Below are the code and all the weights of a small trained network. Each question names an input and a class and asks about switching units off, where a switched-off unit gives its printed mean instead of its output.

import numpy as np


def w(rows, s, z=0):
    codes = np.array(rows[::2]) - 128.0
    scale = np.full(codes.shape[1], s)
    scale[-1] = z or s
    return codes * scale


def f(y):
    return np.maximum(y, 0)


def log_softmax(a):
    a = a - a.max(-1, keepdims=True)
    return a - np.log(np.exp(a).sum(-1, keepdims=True))


def net(x, mask):
    res = np.array(x, float).reshape(1, 5) / 4 @ E
    y = f(res @ A[0][:, :-1].T + A[0][:, -1])
    res = res + np.where(mask, y, B[0][:, -1]) @ B[0][:, :-1]
    return log_softmax(res[-1] @ U[:, :-1].T + U[:, -1])


A, B = {}, {}
E = w([
[73,209,139,181,127,92,71,123,197,18,174,149],'x0',
[2,38,148,39,108,84,28,117,117,101,128,175],'x1',
[171,130,199,126,101,213,119,150,107,113,95,142],'x2',
[113,137,90,174,21,137,19,122,79,146,65,74],'x3',
[121,175,181,59,162,77,73,93,70,160,51,145],'x4',
],0.0098)
A[0] = w([
[95,56,133,39,150,89,144,145,90,89,143,206,194],'neuron 1',
[175,165,89,173,128,132,115,133,127,184,118,31,206],'neuron 2',
[58,82,82,117,83,181,63,113,144,116,162,139,167],'neuron 3',
[89,117,57,149,121,77,96,123,214,83,160,112,231],'neuron 4',
[175,131,129,77,95,170,173,121,66,184,89,2,164],'neuron 5',
[198,158,66,144,150,113,156,110,114,114,150,44,208],'neuron 6',
[209,229,117,172,91,155,75,132,113,118,85,120,186],'neuron 7',
[135,127,68,84,159,168,191,175,152,90,145,117,254],'neuron 8',
[80,138,112,149,129,74,121,84,178,127,177,88,129],'neuron 9',
[136,87,155,60,176,141,122,88,119,172,113,223,174],'neuron 10',
[103,112,155,84,56,152,79,147,118,97,144,94,173],'neuron 11',
[141,97,116,95,130,141,86,168,82,205,46,89,117],'neuron 12',
[150,129,45,111,105,161,146,131,97,172,119,66,148],'neuron 13',
],0.0084,0.0025)
B[0] = w([
[85,111,146,106,255,202,219,164,24,79,144,80,251],'neuron 1',
[94,176,101,185,99,87,82,153,104,76,38,206,210],'neuron 2',
[171,149,23,236,124,159,188,193,133,98,191,170,231],'neuron 3',
[99,61,50,108,104,113,53,67,179,137,217,227,247],'neuron 4',
[123,136,39,162,65,86,73,135,227,64,152,221,243],'neuron 5',
[158,133,133,190,51,121,137,207,106,80,166,208,210],'neuron 6',
[70,150,38,244,43,225,187,186,157,68,159,151,217],'neuron 7',
[164,64,22,110,152,125,83,114,120,208,162,222,216],'neuron 8',
[154,79,44,57,140,94,96,55,152,169,134,161,202],'neuron 9',
[153,81,63,68,173,144,94,37,76,183,167,25,228],'neuron 10',
[3,153,44,233,44,175,137,204,111,84,114,137,200],'neuron 11',
[56,151,109,97,129,125,82,108,116,68,103,141,228],'neuron 12',
[79,213,114,158,83,139,135,117,162,113,83,198,199],'neuron 13',
],0.0071,0.011)
U = w([
[159,66,126,132,174,143,212,134,122,214,160,115,152],'0',
[177,84,248,135,49,36,118,136,224,155,52,11,6],'1',
[109,196,126,231,84,138,138,192,127,61,100,192,129],'2',
[136,119,119,134,105,95,67,77,198,143,141,196,160],'3',
[125,107,251,141,67,63,133,166,192,232,45,72,3],'4',
[151,157,170,145,86,51,131,119,157,158,104,68,97],'5',
[116,163,172,69,183,125,104,79,82,125,87,82,115],'6',
],0.012,0.0054)

Each question gives the input, the list of numbers given to net, and the class t.
The units are the neurons (one row each of A and B). Each row of codes is followed by its name. A weight is (code - 128) times the scale printed after its matrix; where a second scale follows, it is the last column's (A, B and U).
mask holds one flag per neuron, in row order. A switched-off neuron (its flag False) gives its mean, the last column of its row in B, instead of its output. The means were averaged over made-up inputs and are rounded, as every weight is.
A unit's drop is (log p(t) with every unit on - log p(t) with that unit switched off) / (log p(t) with every unit on - log p(t) with every unit switched off).
The circuit of an input: a set's keep is (log p(t) with only the set's units on - log p(t) with every unit switched off) / (log p(t) with every unit on - log p(t) with every unit switched off). Starting from the 12 units with the biggest drops (on a tie, the unit counted first), units are removed one at a time, each time the one whose removal leaves the highest keep (on an exact tie, the one counted first), for as long as the keep stays at least 0.8.
units of the circuit, in order: the units of the circuit, biggest drop first
unit that matters most: the unit with the biggest drop
k most important neurons: the k neurons with the biggest drops, biggest first
drop of u: that unit's drop, to one decimal
input [2,8,-1,2,5], class 2: units of the circuit, in order	(neuron 11)
input [3,4,-4,6,-2], class 3: 2 most important neurons	(neuron 4; neuron 9)
input [-1,6,-4,7,3], class 2: 2 most important neurons	(neuron 11; neuron 3)
input [-8,-3,6,-2,6], class 3: 2 most important neurons	(neuron 5; neuron 10)
input [-7,6,-7,4,0], class 2: 2 most important neurons	(neuron 3; neuron 1)
input [7,5,6,-7,-2], class 3: 2 most important neurons	(neuron 4; neuron 7)
input [-6,1,7,-1,-5], class 3: 2 most important neurons	(neuron 7; neuron 3)
input [1,-2,-6,-8,-3], class 0: 4 most important neurons	(neuron 5; neuron 2; neuron 12; neuron 13)
input [-5,8,-7,-2,3], class 0: 2 most important neurons	(neuron 3; neuron 2)
input [8,7,-6,-5,-7], class 3: drop of neuron 4	0.3
input [8,-3,0,-3,2], class 3: drop of neuron 3	0.1
input [2,5,-8,-7,-1], class 0: drop of neuron 1	0.6
input [3,-5,-5,-8,7], class 0: drop of neuron 5	0.1
input [3,7,-4,-4,5], class 6: unit that matters most	neuron 1
